What can hang from each mark
N: J T X
V: J M Y
W: E T
R: J Q S W
M: B Y
S: M Q T
E: J P Q
J: E G N X
U: N P S Y
T: D
B: P Q U
Y: P U V X
G: T
X: G T
Q: D P
D: B
P: B Q R

Known rows, with every way that one mark hangs from another
(Q (P B (R W))): [ 131  138   95  126   -1  -27  148   55 -133  104   84  -71 -146  -16
   -9 -343 -132  170 -359  -90  -71 -102 -108 -111 -187 -207  -20 -104
 -101    4   72  109 -294  157  206   68   42   32  173 -117   33  153
   57  -34 -121   55  -33  258 -145  118  -82  -26 -399  263  -17  -60
   62  236  -79   -9   29]
(W (E P) T): [ 238   59   99  213 -157   45   42  -24  -71  164   51  -71   -6  102
  -53 -258 -134  206  -17   54  -17  -55 -147 -213 -162 -216  268  -74
 -273  -88  134  501 -235   77   50    7   72  106  122 -216   29    7
    7   63 -106   -3  -44  124  -27   -9  213  -86 -166  332  162 -202
  160 -139  -92   14 -118]
(N (J (E P)) (T D) X): [-143   -2  -34  258  -59   13  221   41 -139  108  -55  114  -65   51
   -8 -377 -263  256  -74   97  -89  -52 -122 -125 -103 -158   33  113
 -154   22   83  505 -249  242  -79   40  126  195  137 -159   12  175
   51 -150 -164  188  -63  188   23   98   87  -29 -367  453  383   -6
  143  -52   -7  -30  218]
(W (E (P R) Q) T): [ 259   69  -63  224 -109   50    7  -14  -72  329  -27  -15    4  145
  -40 -154 -117  210 -138   27 -141  -86 -122 -259 -187 -232   92 -101
 -226 -164   79  509 -232   84   51    9   32   28   95 -151    8  -46
  -37  151 -182  -31  -86  184   15   67  208  -47  -94  258   69 -206
  132 -113 -119   35 -260]
(W (E J Q)): [ 183   -6  -18  193  -31    5  130   53 -154  312   87   17  -11  107
  -48  -24  -99  190   19   34 -120  -83 -123 -321 -141 -215   75  -55
    3 -118  229  551 -304  149   37  -52  128   51  174  -71   66   12
  -71  -36 -113  -83   -8    3    6   89  234  -38  -24  338  134 -195
  146  -61 -140   -7 -182]
(Q (D B) (P (R J))): [ -36  285   10  134   17  -69  145   37 -219   17   50  -43 -120   64
  -10 -453 -194   57 -133 -155 -156   21 -217 -102 -196 -205 -106   10
   37   61   90  -34 -193  169  163  111  199  177  160 -240   27  126
   31  -87 -123   37    3  155 -138  161   44   15 -359  236  -10  165
   59  435  -77  -34   76]
(E J (P B R) (Q D)): [ 123  261 -140  175  122   32  245   37 -214  322   69    5   -3  172
   59 -122   -6  163 -136 -167 -302  -35 -195 -236 -191 -230 -140 -105
  152 -100   85  277 -286  279  206  303  102  104  151  -71   25  -45
  -78  -21 -207  -60  -46  331  -10  268   70  -28  -56  120  -44  -46
   77  280 -222    8  106]
(V (J (G T)) M Y): [-121 -270  -93  174   48   47  177   91 -177   67  114   99  -99   40
  -48 -453 -182   81  254  255  -87   54  -93 -158  -97 -139  274   26
   49   12  217  386  -86  -78   54  -83  205  132  120 -126   60  262
  135 -112 -164   40  107   91  -21  -72  180  -48   67   88  313 -102
   93  326  -82  -22  111]
(T (D (B P Q (U (S M))))): [-172  -71  -45  129  -68   32   63   16 -334   76  194 -153 -187  209
   71 -299  -76   66   55   77   43   42  -13 -105 -119 -207  236  118
  109 -105  159  323 -169  185   31 -134  135 -180  108 -125   75  233
  -45  110  -59  -64  -15   97   36   65  182  -23   -9  240  116  200
   66   19   51    9  -21]
(B (P (R S)) Q U): [ -39  -53 -206   51 -106   43  -77  113 -301  179  188  -93 -259  135
  139 -194  -54  171 -191  167  -54  -40    6 -221 -102 -341 -192   47
  132  -86   79  214 -219  134  142   64   40 -198   68 -145   27  129
   86  -76 -143    9 -127  366   88  256    7  -55 -209  210   29 -121
   42  143   99  -20 -188]
(Q D (P (R S))): [  35  191   -8  106  -41  -97  100   34 -153   30  102  -32 -182   45
   -5 -447 -102   97 -102  -10  -96    0 -106  -35 -193 -285 -153  -24
  -10   29  103  103 -177  165  223  149  147  281  141 -286   20  110
   59  -96 -152  103  -51  318  -64  129  -79   -2 -436  183   65  146
   41  283  -61  -39  -28]
(S M Q (T D)): [ -71 -278 -154  223 -126  -27  154  -27 -240  118  -30  -82 -171   16
  -12 -427  -54  154   59  210    5 -106   64 -156 -180  -33  262   35
  -77 -211  102  359   78  245  -14 -202  190   39  127   20  104  437
    2  146  -81   91  -66  202  -64 -160   33   45   14  288  153  191
   49    9   31  101 -140]
(W (E J) (T D)): [ 117 -108  109  241  -30   39   56  -41 -152  100    1  -83  -12  150
  -41 -146 -178  157  179  158  -58   62  -90 -190 -184 -202  281  -18
 -100  -38  182  506 -243   85   -4  -31  147  -20  152 -131   19  131
  -28   35 -150   88  -15  -88   13  -64  222  -49   38  360  104  -52
  152   -6 -108   -9    3]
(D (B P (U N))): [  17  100   60   97 -154   31   75   99 -345    4  339 -132 -134  162
   22 -251 -136   97 -125  -16   76  -43 -148 -208  -86 -221  187   84
   83  -73  146  192 -327  126   50  -64  159  -12  143  -57   62   92
   -4  -84  -19 -114   43  181  -21   57  171  -93  -48  418  128  141
  135    6   97  -29  103]
(N J (X T)): [ -67 -156  106  197  -50    3  219   66 -262    0   47   33 -151   -7
  -41 -229 -325  229 -133   87 -103 -101 -135 -218  -69 -151   -2   72
  -93 -103   65  320 -273  236  -27   88   63  180  165 -118   45  107
   68 -225  -80  113  -17   92  -27  -12   96  -99 -279  487  255   33
  190   39   60   -3  114]
(Y V (X T)): [  67 -125  232  164  -99   58   90   95 -206 -147  229  -24 -140  103
  -96  -65 -279  189  -33  168  -94 -134   50 -235  -86 -201   39   60
   78 -193   48  160 -196  213  107   60  124  198  143 -100   27  212
   29 -187   45  137   65   85   -2  -34  170  -90 -160  415  177  155
  167  254   38  -49  234]
(J (G T) X): [  82 -265   92  240  -48   55  175   86 -158 -388  159   83 -176   29
  -95 -342 -259  178  129  197  -11  -80  107 -235 -119 -166  115   32
 -204   98  166  183 -341  181  -19  182  235  294  122 -196   48   94
  181    3 -113   63  -10  384   21  -39   91 -134    3  249  409 -196
  130   32   -9  -30  191]
(W (E P Q) T): [ 260   32  -18  218 -158   73   48  -30  -73  309   41  -27   27  141
  -59 -148 -121  206  -53   33  -80  -98  -97 -256 -165 -234  201  -90
 -222 -166  136  603 -217  112   15  -27   56   72  110 -162   32  -38
  -37  185 -133  -83  -50  154   12   25  259  -82  -88  287  132 -189
  154 -197 -122   53 -256]
(J (X (G (T (D (B (U Y))))))): [  33 -176  105  276  -96   60  114   56 -288 -269  136   20 -234  136
  -35 -297 -254  116  176  126  116    3   86 -157 -114 -119  207  115
  -52  -16  141  204 -284  212 -100   84  116   80  141  -87   36  161
   94   41  -81   35   43  199   27    3  235 -146  140  208  399    3
  132   59   47  -31  218]
(D (B (U S))): [  15  -21  -28  140 -111  -23  119   84 -360   31  316  -61 -168  148
  -58 -280 -121   85  -68   96   51 -111 -107 -212  -97 -232  201   77
    4 -105  147  316 -391  133   44  -95  201  -54  205 -165   95   12
  -11   37  -27 -106   54   -8  -42  140  267 -120  -13  437  100  128
  105   51   63  -17  113]
(G (T (D (B P)))): [ -90  -37   91  228  -50   27   86   87 -276 -141    3  -62  -91  120
  -53 -375 -202   85   69   74   18   55  -23 -130 -125 -201  240   91
   -2  -71  108  353 -252  133   -6   60   95   21   84 -123   56  137
   56  108 -139   63   20  197  -29    1  144  -75    9  250  150  243
  102   43    5   14  140]
(J (E (P Q))): [ 154   44  -43  158  -35   -3  101   79 -109  259   75   25  -55   10
   -2 -191  -38  221  -44   93  -85  -53  -44 -169 -109 -190   62   20
 -101 -105  187  401 -298  168   80  -55  137  115   88 -175   63   62
  109 -134  -60 -108  -42  274  -90   72  132  -48 -144  296  243 -328
  107  -91 -144  -16 -181]
(X G (T (D (B (Q P))))): [ -98  -23  176  220  -98   18  164  -53 -256  -72   63 -146 -138  125
    2 -298 -262  110  -28   45   54   91   39  -48 -133 -101   65  102
  -46  -85  125  225  -92  208 -145   15  -36   10  111   32   80  184
  -46  170  -33 -166   23  203  -39   27  198  -36   12  121  219  298
  131   78 -121   29   27]
(G (T (D (B Q (U Y))))): [ -95 -152  -86  220  -75   51   59  142 -389  -53   19    2 -154  161
   -7 -261 -173   37   96   92   46   55   22 -137 -121 -213  319  125
   67 -112  103  463 -275  159  -48  -50   81 -150  104 -106   63  145
   15  127 -132   26   39  155   -6  -10  174  -94   70  277  141  180
   99   43    7   31   40]
(S (M B Y) Q T): [  -7 -145 -199  191 -169   -5  190  -53 -262  149  -54  -60 -152   24
  -16 -350  -57  115 -119   71   67 -225   65 -177 -175  -39  455  -13
  -80 -262  173  352   73  211  -14 -233  144  153  120   53  102  284
   37  -10 -126    2  -49  346 -110 -348   83   45 -167  392  155  114
    5  -68   50   94 -110]
(Y P (U (N T)) V X): [  77    2  216  -13 -159   55  183  165 -228 -105  445   85  -81  206
  -67 -244 -211  227  -41  214   43 -199  -16 -240  -57 -276  -81   75
  170 -121    2  156 -182  186  184  -28  273  185   96 -112  -45  261
 -107 -110  -38  103   93  187   96   34  230  -22 -273  464  248  -33
  166  201  -44  -70  445]
(D (B (U (P Q (R (S T)))))): [ -34   56 -104  121 -108  -30   40  129 -309   63  107  -63 -176  142
    8 -356 -120   75 -244  105  -42 -134  -57 -249 -129 -231   38   56
    7 -102   41  281 -288   94   44  -62  159 -157  131  -39   45   74
   79   90 -124 -154   -5  117  -65  135  107 -115 -109  393   63  190
   37   22    9  -10  -15]
(X (G (T (D B)))): [ -20 -108  128  260  -50   -9  143   30 -272 -165   35  -15 -121   91
  -68 -353 -218  113    7  148  117   58   10 -151 -116 -124  139   85
  -59  -82  120  335 -203  176  -93  125   78   86  136  -34   76  129
  -20  144  -85   20   29  191  -31   15  173  -59  123  107  307  168
  105   57  -89    1  221]
(U (S Q T) Y): [  52 -285 -238  170 -176    1  243  123 -291  286  -63  -55 -216   86
  -46 -497  -28   81   18  123   38 -114   99 -157 -138 -176  177  -48
    2 -214  191  582 -266  190   45  -65   20   94  226 -206   62  -64
  -41  148  -65   15  -27  269  -98 -165  235  -22   43  492  138  222
   27   53   71   40  -85]
(S (M B) (Q P) (T D)): [-114  -58 -177  169 -142  -14  201  -93 -198   51  -33 -151 -145   37
   12 -420 -113  123  -36    2   -3 -130   75  -12 -188  -54  341    2
 -146 -115  129  287  120  249   -3 -202  146  141  111   56   93  467
  -40  118 -135   -6  -93  265  -92 -174   40   84 -308  279   32  245
   14  -51   11  102 -139]
(U (N J T) S Y): [   5 -243 -139   70 -110  -47  374  281 -335  350   31  -20 -129  212
  -18 -435  -95   42 -218   72   64   23 -102 -190 -119 -249  135   14
   70  -80  195  589 -402  155    6  -11   84  151  218 -159   27 -140
 -151  -51  -95   54   96  225  -21 -286  236  -20  -36  635  254  267
   70  -15  111  -33  217]
(M (B P U) (Y (X G))): [  15  125  127  133 -126  120   13  -82 -282  -82  221  -70 -207  172
   66 -189 -178  151  -24   33  199  -38  100 -112 -105 -201  314   52
  110 -127  209  175 -152  189    7  137   50  225  150  -62    8   99
   45 -279 -118   20   -5  345   40 -116  173  -34 -372  265  354  -37
   59   75   89  -62  223]
(B (U N (P (R J (Q D))))): [  93  -62  -45  -22  -52  -44   67  209 -332  175  229   -9 -169  201
  108 -267  -93  136  -62  161   19   -5 -116 -193 -165 -226  -55   23
  142    7  113  187 -234  119   76  140  128    4  157  -59  -22  169
  -62 -157 -170  -42   38   95  -33   59  -10    7 -190  258  162   63
   54  206   17  -54  -69]
(P B (R S)): [  67   22  -12  139   31  -52   77   93 -227  104   31  -33 -158   63
  -33 -270  -84  146 -320   96 -108  -81 -137 -201 -135 -293  -52  -30
   -5  -91   43  243 -357  108  224   21  146  -13  186  -57   47   86
   27  -36 -112  124  -13  206  -47   85  -21  -92 -150  367   22  -72
   24  135  -72  -42  186]
(E (J X) (P B R) (Q D)): [ 156  204  -94  197  121   68  274   21 -165  164  114   24  -48  179
   42 -101  -69  188  -35 -159 -324  -76 -149 -238 -185 -210 -163  -93
  113  -30   97  144 -304  311  177  314  139  168  145  -96    0    0
   -1  -23 -230  -55  -49  372   27  272   84  -71  -42  136   17 -127
   91  250 -165  -14  147]
(R Q S (W E)): [ 212 -272  156   79 -189  -30   11   83  -20  298  143  -45 -145   33
  -68 -371  -35  181 -239  229  -14 -233   10 -303 -195 -254  -57 -102
  -28  -57  196  690 -282  128   55 -171   66 -178  203  -50   24  -11
  104  162 -161  -99   25  -21  -91   13  -65 -103 -109  411  232 -257
   37  -47    2  -14 -281]
(S (M (B (Q D P) U)) T): [ -39    4 -235  130 -161   -4  138  -63 -313    2  180 -123 -193   66
   53 -277 -111   50  -86   84  -10 -187   50 -134 -163 -134  391   37
 -103  -78  107  288  109  203   43 -114  190   99   74   -7  119  435
   19    2 -145  -41 -106  331  -50  -77  -23   -9 -305  234   79   84
   54   32   38   73 -134]
(M (Y U (V J) X)): [  66 -116   41   87  -46   41   69   92 -254   79  255  102 -134  133
  -24  -97 -185  205  104  203   38 -109    2 -248  -80 -242  157   70
  257 -187  119  148 -225  109  164  -30  258  168  168 -209   -8  222
   86 -282  -34  202  115  -36   26   -2  322  -32 -196  364  249  -50
  126  392   22  -78  291]
(G (T (D (B Q (U S))))): [-104 -187  -87  184  -53   16  118  116 -370  -76   86  -41 -143  188
  -47 -295 -158   56   84  197   26    1   29 -131 -111 -245  226  106
   43  -79   98  457 -282  152  -37  -25  101 -124  119 -133   75  122
  -15  191 -174   -2   15  126   10   64  171  -86   47  260   70  236
   82   24   17   27   70]
(G (T (D B))): [ -58  -96   65  235  -35    1  108   98 -295 -153   22  -14  -86  107
  -86 -328 -208   81   65  113   21   40  -39 -141 -126 -192  267   98
  -23  -87  106  387 -274  136  -28   12  136   15  112 -115   69  145
   30  137 -133   59   50  115  -42  -12  152  -80   45  274  149  236
  106   26  -23   19  152]
(R (J X) W): [ 192 -345  236  121  -15   33  170   83 -110  -35  238  -42 -135  -10
  -46 -295 -198  231 -169  195  -58 -130  -17 -378 -170 -157  -87  -45
  -11   58  207  119 -282  220   48  125  202    7  212 -164    8  161
  206  -30  -59   61   75  -80 -113   23   87 -108  -44  340  214 -254
  101  327  132  -28  103]
(M (B (P (Q D))) (Y (U N))): [  88  105  -33   16  -66   55   96   -4 -354  136  140  -38 -157  179
   73 -179  -72  108  -46   20  121  -13   12  -66 -106 -251  337   63
  180 -193  232  240 -191  164   92   -4  154  239  104  -99    6   77
   45 -188 -163 -114   37  306  -25 -196  106   -2 -230  279  283   25
   47   -1  -33  -37   36]
(G (T (D (B P Q)))): [-119  -78    4  205  -51   53   97   94 -289  -97  -15  -57 -102  124
  -29 -320 -200   78   36   60   -1   56  -12 -134 -110 -215  196   97
   35  -87  112  383 -215  153  -26   22   69  -59   70 -122   62  149
   31  174 -154    8   -5  263  -12   25  122  -61    2  218  106  225
   87    7  -20   30   50]
(Q D (P R)): [  69  234   -4  133  -11  -73  114   20 -186   25   86   -3 -184   15
    3 -391 -141  118  -51  -59  -83   31 -136  -18 -194 -222  -64  -12
  -46    3  111   48 -161  182  191  175  136  312  137 -305   29  157
   36 -117 -142   97  -57  322  -90  139  -70   32 -430  124   87  131
   68  312  -93  -30  -55]
(U (N X) (S (Q P)) Y): [  70 -263 -131   61 -185   -9  361  183 -273  206   72  -37 -185  160
  -29 -449  -61   83  -74 -123  109 -146  -19  -58  -66 -211   68  -86
   57 -116  213  494 -370  258  119 -113 -116  232  259 -174  -27  -87
 -206  -13  -67    3    0  328  -42 -264  137   27 -151  603  150  290
   78 -128   85  -29   -9]
(U (S Q) Y): [  66 -285 -163  140 -113   -4  231  156 -284  322   -3    0 -221  104
  -43 -407  -15  101   12   34   68  -56   10 -134 -119 -206  134  -33
   32 -219  245  541 -359  219   89  -64   26   76  245 -265   52 -123
  -84   69  -17  -10   26  183  -73 -124  273  -24   15  453  173  106
   33   30   45    6  -80]
(V (J (E (P Q))) Y): [  41    4 -135  121   25   37  119   64 -111  397   20   44  -80   40
   30 -229  -87  154   97  168 -142   38 -163 -172  -97 -190  129   34
   81  -84  248  397 -180   21   44 -102  148   86  143 -182   34  197
  152 -152  -77  -84   39   77  -68  140  234  -44  -96  157  233 -185
   91  207 -124  -27  -68]
(D (B (Q P) (U (Y V)))): [ -38   75 -147  116 -161   55   72  150 -359  114  211  -25 -180  137
   45 -129 -158   46 -140 -141    3  -79  -58 -171  -91 -238  186   82
  126 -125  123  269 -302  176   70 -171  100 -153  129 -145   70  117
  -10  -16   34 -123   39  139  -44  108  258  -81 -164  380   39  109
  107  116  -14    4  -57]
(V (J E G N X) Y): [  56 -250   -8  156   38   92  224   53  -17  -58  235   91 -138   21
  -28 -263 -214  162  250  337 -121  -54 -125 -183 -110 -125   73   75
   27  195  345  126 -210  -15   21 -143  333  324  166 -183   38  290
  246 -205  -75  -27   81  218   15   -9  289  -48   96  144  486 -383
  139  113  -83  -86  154]
(T (D (B P Q U))): [-126   18  -11  141  -72   75    2   14 -333   20  186 -111 -176  159
   78 -204 -145  112   54   52   37  100  -43 -100 -106 -228  190  142
  129 -107  158  287 -214  179  -11  -69  140 -154  116 -133   65  227
   -3  102  -53  -73   -4  106   26  143  160  -42  -51  211  129  184
   89   37    6    3  -17]

Rows
[  48  -10   59   42  -64   56  233  218 -261  125   18    4 -170  216
   26 -369 -114  -24  -93 -176   58   39  -84 -127 -110 -190  161    8
  194 -138  174  380 -247  234   79   -1   66  149  191 -111  -50   -6
 -138   -2  -74 -176  100  344  -82 -314   31  -26 -174  438  299  320
   42  -97  -70  -70   29]	(U N (P (Q (D B))) (Y X))
[  99 -106  208  167  -77   47  109   59 -175 -156  247   34 -163   74
  -81 -101 -244  209  -78  157   19 -102   45 -251  -63 -174  -58   41
   94 -168   85  152 -187  245   98  153  157  257  188 -107   25  202
  -41 -145   72  158   37  136   16   31  178  -40 -125  246  310   47
  127  238  -40  -84  341]	(Y V (X G))
[  79  -67  -58   70  -63    0   33  153 -316  142  177   18 -207  109
   62 -199  -88  179  -48  173   64  -53  -10 -195 -107 -235   97   53
   -6 -126  139  318 -268  160   55   67  123  -33  130 -141   40  155
   57  -51  -86 -120    6   86  -28  130   80  -93 -210  225  234  -19
   71  -13  -30  -11 -160]	(B (U (P Q)))
[ 244 -320  177  106   29   67  237  124   29   44  233  -39  -51    3
  -13 -274 -104  267 -188  254 -165 -220  -44 -345 -173 -128 -236  -41
    3  170  238  100 -276  208  104  -16  210   62  132 -114    1  153
  287 -120 -129  -68   56  120 -116   -9  135  -74   42  282  299 -592
  119   89   24  -45   -9]	(R (J (E (P Q)) N X) W)
[ 102 -244   69  211  -42   44  216   52  -53 -237  269  108  -96  -41
  -69 -279 -183  221   18  251  -31 -230  -48 -183  -83 -119  -12   50
 -160  158  256  266 -323  134   95 -116  235  393  147 -148   58  143
  124 -219  -53   30  -37  414   -1 -107  106  -10   17  332  538 -436
  180 -234 -132  -84  110]	(J E G (N X))
[  18  -79  118    6  -61  -27  325  207 -203   76  149   17  -82  101
   30 -289 -220  184 -228  -40   52  -46 -230 -185  -63 -180    1  -10
    7   -7  154  329 -299  174   31  137   63  248  184 -103  -24   75
 -125 -181  -90  -33   23  205  -37 -148   44    6 -393  460  266  210
  118 -197    0  -60  102]	(U (N J X) P)
[  21 -188 -230   82 -119    6  122  177 -335  274  177  -19 -241  179
   40 -224  -69  131   51  123   18 -104   43 -124 -109 -271   93   14
  131 -114  159  366 -308  174  146  -59   89    7  206 -221   43  111
  -37 -156  -16   73   32  -10  -17   96  315  -58 -151  334   59   90
   67  300  113  -21   -2]	(B (U (S (Q P)) (Y (V J))))
[ -53 -151    2  230  -73   25  102   39 -340 -124   93  -12 -169  127
  -14 -261 -202  109   11  193  119   41   48 -157 -102 -153  119  116
   -2  -85  100  352 -175  198 -119   81   65  -57  123  -13   84  176
  -31  157 -109  -29    0  214   14   99  156  -70  105   66  260  110
  101   56  -72   16  119]	(X (G (T (D (B Q U)))))
[  60 -346  247  207  -18   94  227   32 -112 -458  294  -42 -169   89
  -37 -287 -260  205  186  313  -41  -47   54 -130 -150 -110   16   99
 -109  167  234    3 -239  173  -15   33  243  367  104 -106   48  225
  183   -6  -87  -28   64  331   67 -159  182  -74  204  176  525 -147
  183 -100  -35  -44  194]	(J G N (X (T D)))
[  30  -67 -190   41  -64   18   31  166 -314  182  186   23 -230  122
  119 -128 -107  174 -144  118   16  -36  -61 -196 -115 -247  -33   42
   33  -94  110  253 -214  137   57   76   54 -167  108 -161   31  170
  -20   -4 -127 -116  -63  233   16  223   46  -17 -277  161   82  -33
   49   48  -29   -7 -247]	(B Q (U (P R)))
[ 102 -293   91   75 -133  -43  322  118 -295  -24  249 -107 -124  178
  -85 -312 -149  124  -89  161   57 -160  -40 -160  -50 -226   66  -19
  -24  -98  159  424 -341  178   60  -13  -47  250  206 -100   12  -13
 -138  -22  -97  -11   18  194   -1 -189   94  -49   -6  549  182  323
  148 -124   99  -46  144]	(U (N (X T)) S)
[ -83  -12  288  257  -96   26  107  -68 -259 -110   66 -175 -143  137
   -1 -352 -251  128   17  102   78  110   35  -86 -136  -88  112  115
  -45 -109  131  215 -121  184 -128   94  -16   60  111   39   73  145
    0   91  -11  -98   32  171  -31   -3  216  -66  123  135  315  297
  143  110  -52    4  144]	(X G (T (D (B P))))
[-132  -41  -12   91   29  132  144  -24 -138  105  199  -19 -127   90
  -17 -320 -237  100  176   55  -94   23 -164  -86  -53 -170  303   33
  168  -76  245  277   14  -22  114 -120  165  173  153  -98   11  338
   58 -205 -169   -6   94   57    3  -58  213  -17 -246  209  192  -37
   59  255   44  -66  171]	(V J (M (B P)) (Y X))
[ -55   72  -28  129 -107   70  120   61 -256   79  133  -88 -129   69
    1 -248 -170  100 -186 -123  -23  -34 -145 -222  -71 -216   78   62
   55 -139  177  271 -240  166   39  -76  102  -74  112 -159   82   51
   13  129  -24 -181  -17  304  -46  111  170  -56  -93  327   74   96
   83  -33  -26   10  -52]	(D (B P Q))
[-117 -139  -74  276  -68    9  250   64 -144  -10  -14  199 -120  -36
  -73 -399 -322  232 -170  164  -92 -164  -66 -238  -89 -141   -9   95
 -253   85  111  468 -315  215  -89   26  229  269  174 -147   49   96
  100 -210 -116  168  -75  305    5   31   33  -62 -325  529  484 -185
  144  -19  -29  -47  251]	(N (J E G) T X)
[ 107 -515   90   37  -60    0  234  155  -66  126  223  -90  -94   17
  -59 -426  -41  218 -392  319  -81 -254  -82 -379 -178 -225 -384  -77
  145   60  216  257 -223  212  145  -70  207  -54  241  -43   27   75
  149   63  -96    5  101   -1  -99  -43   92  -60   48  382  116 -228
   33  148  108    1   42]	(R (J N) (S Q) W)
[  -6  156 -115  165  -60  -33  178   15 -208   99   13   15 -194   12
  -49 -412 -142  126 -119 -143  -92  -60 -177  -37 -172 -156  -91    5
  -23  -92  110   94 -162  262  101  -26  161  164  196 -203   58  111
  -27   38 -109  -49  -40  305 -126  159    6   30 -335  232  -16  194
   38  201  -82   19 -110]	(S (Q (D B) (P R)))
[ 112 -169  -32   26  -84  -47   71  174 -250  236  237  -32 -241  163
   51 -377  -41  165 -138  229   47 -143   14 -193 -179 -233  -43  -44
   -7  -43  125  357 -334  110   93  125   19 -148  178 -169   -2   14
    9   27 -180  -89  -18   62  -51  170   48  -38 -195  262  132   26
   17  149   72  -34 -148]	(B (U (P (R Q W)) S))
[ -44 -156   25  205   29   34  310  109 -204 -168  207   -4  -24  123
  -31 -328 -165  129  -40  121  -78  -43 -138 -268 -153 -152  -20   53
   38  132  234  233 -325  159   32   49  280  162  159  -49   60   75
   32   37 -123  -34   76  212   33   -7  222  -14  238  329  306   19
  130   40 -123  -44  398]	(E (J G (N (T (D B)))))
[  81 -275  215  205   33   47  316   57 -179 -244  254  -81  -97  123
  -13 -156 -222  205  152  209  -62  -33  -45 -214 -136  -90 -114   57
   63   91  233   30 -234  209   -7  132  136  220  128    5   33  182
   93  -83 -127  -34   69  187   54  -37  277  -58  299  210  326  -73
  185   46  -49  -48  278]	(E (J N (X G (T D))))
[ 133  179 -153  159   75    5  208   62 -188  310  119   27   -7  159
   63 -141   -7  179  -83 -112 -276   -6 -168 -266 -195 -221 -224  -85
  141 -108  125  269 -259  262  163  334   97  151  119 -154    7  -87
  -46  -31 -204  -66  -54  300   14  264  124   11  -24  103   10   -5
   93  278 -151    2  -11]	(E J (P R) (Q D))
[ -37 -113  213    0  -49   48  202   96 -198  -31  381  -16 -120  239
  -67 -261 -251  223  148  332 -104 -201   39 -206  -60 -296 -141   59
  173  -95    9  164 -150  128  214    0  214   93  105 -202  -20  231
  -46 -128  -70   71   79  -58   70  167  433  -73 -245  349   83  -48
  157  462   15  -64  395]	(Y P (U S) (V J) (X T))
[  -6  -55  -98  123   83  -44  126   82 -243  189  -86  -24 -156   75
  -19 -356  -82  151 -275  113 -202  -76 -156 -221 -167 -271 -230  -36
  112  -45   40  166 -254  199  216   54  210  -22  238  -45   34  129
    7  -60 -138  155   -2  122  -89  115  -40  -54 -169  333  -55  -92
  -21  370  -65  -25  177]	(P B (R J (S (Q D))))
[ -50 -113  182  250 -103   28  126  -19 -279 -195   99  -34 -145   74
  -66 -275 -291  157   25   49   -4  -92  -51 -129  -74 -141  181   94
  -90 -139   96  335 -243  218  -28  -38    0  115  158  -85   29  176
   23   31  -58   41    7   52  -16  -15   94  -97  -50  420  252  284
  178  -23   22  -11  136]	(N (X (T (D B))))
[ 147 -272  114  125 -191  -31  119   45 -103   35  227 -133 -147  -16
  -74 -455  -62  148 -333  316   -1 -223   86 -318 -182 -239  -10  -80
  -49  -54  133  473 -210  138   76    9  135  -15  187  -86   55   69
  189  163  -97   28  -10  154 -109  -40  -50 -131  -61  411  140   80
   53   99  116   19   16]	(R (S T) W)
